Below are the code and all the weights of a small trained network. Each question names an input and a class and asks about switching units off, where a switched-off unit gives its printed mean instead of its output.

import numpy as np


def w(rows, s, z=0):
    codes = np.array(rows[::2]) - 128.0
    scale = np.full(codes.shape[1], s)
    scale[-1] = z or s
    return codes * scale


def f(y):
    return y / 2 * (1 + np.tanh(0.7978845608 * (y + 0.044715 * y**3)))


def log_softmax(a):
    a = a - a.max(-1, keepdims=True)
    return a - np.log(np.exp(a).sum(-1, keepdims=True))


def net(x, mask):
    res = np.array(x, float).reshape(1, 3) / 4 @ E
    y = f(res @ A[0][:, :-1].T + A[0][:, -1])
    res = res + np.where(mask, y, B[0][:, -1]) @ B[0][:, :-1]
    return log_softmax(res[-1] @ U[:, :-1].T + U[:, -1])


A, B = {}, {}
E = w([
[131,2,99,180],'x0',
[163,106,79,16],'x1',
[151,65,231,24],'x2',
],0.0085)
A[0] = w([
[52,157,3,172,25],'neuron 1',
[125,250,150,90,155],'neuron 2',
[95,73,98,148,99],'neuron 3',
[124,40,70,156,147],'neuron 4',
[103,147,196,220,11],'neuron 5',
[94,180,2,146,13],'neuron 6',
[103,156,35,160,2],'neuron 7',
[137,117,8,35,169],'neuron 8',
],0.0092,0.0015)
B[0] = w([
[115,98,160,58,255],'neuron 1',
[145,58,2,101,242],'neuron 2',
[176,87,110,150,167],'neuron 3',
[174,118,97,130,217],'neuron 4',
[173,179,142,191,203],'neuron 5',
[60,126,154,125,235],'neuron 6',
[80,120,196,56,205],'neuron 7',
[230,232,182,158,240],'neuron 8',
],0.0095,0.0058)
U = w([
[73,93,255,46,234],'0',
[165,82,19,143,147],'1',
[186,211,184,172,2],'2',
],0.01,0.00083)

Each question gives the input, the list of numbers given to net, and the class t.
The units are the neurons (one row each of A and B). Each row of codes is followed by its name. A weight is (code - 128) times the scale printed after its matrix; where a second scale follows, it is the last column's (A, B and U).
mask holds one flag per neuron, in row order. A switched-off neuron (its flag False) gives its mean, the last column of its row in B, instead of its output. The means were averaged over made-up inputs and are rounded, as every weight is.
A unit's drop is (log p(t) with every unit on - log p(t) with that unit switched off) / (log p(t) with every unit on - log p(t) with every unit switched off).
The circuit of an input: a set's keep is (log p(t) with only the set's units on - log p(t) with every unit switched off) / (log p(t) with every unit on - log p(t) with every unit switched off). Starting from all 8 units, units are removed one at a time, each time the one whose removal leaves the highest keep (on an exact tie, the one counted first), for as long as the keep stays at least 0.8.
units of the circuit, in order: the units of the circuit, biggest drop first
unit that matters most: the unit with the biggest drop
k most important neurons: the k neurons with the biggest drops, biggest first
drop when u is switched off: that unit's drop, to one decimal
input [4,8,1], class 2: unit that matters most : neuron 8
input [7,7,-7], class 0: 4 most important neurons : [neuron 7; neuron 1; neuron 6; neuron 2]
input [0,-5,-7], class 0: 2 most important neurons : [neuron 1; neuron 7]
input [-4,1,3], class 1: units of the circuit, in order : [neuron 2; neuron 7]
input [1,0,-2], class 0: 2 most important neurons : [neuron 2; neuron 8]
input [2,3,-3], class 0: units of the circuit, in order : [neuron 2; neuron 5]
input [-8,-6,-3], class 1: 2 most important neurons : [neuron 2; neuron 8]
input [-6,6,-1], class 1: 3 most important neurons : [neuron 2; neuron 5; neuron 7]
input [-5,-3,2], class 1: 2 most important neurons : [neuron 2; neuron 8]
input [-4,6,-8], class 0: 3 most important neurons : [neuron 7; neuron 1; neuron 6]
input [8,-6,4], class 1: units of the circuit, in order : [neuron 4; neuron 7]
input [2,1,-2], class 0: 2 most important neurons : [neuron 2; neuron 5]
input [1,6,-3], class 2: 2 most important neurons : [neuron 8; neuron 2]
input [0,-8,4], class 2: unit that matters most : neuron 5
input [5,6,-6], class 0: drop when neuron 7 is switched off : 0.3
input [-7,7,2], class 1: drop when neuron 2 is switched off : 1.5
input [-1,8,-1], class 2: drop when neuron 8 is switched off : 0.7
input [3,0,-7], class 0: drop when neuron 5 is switched off : 0.0
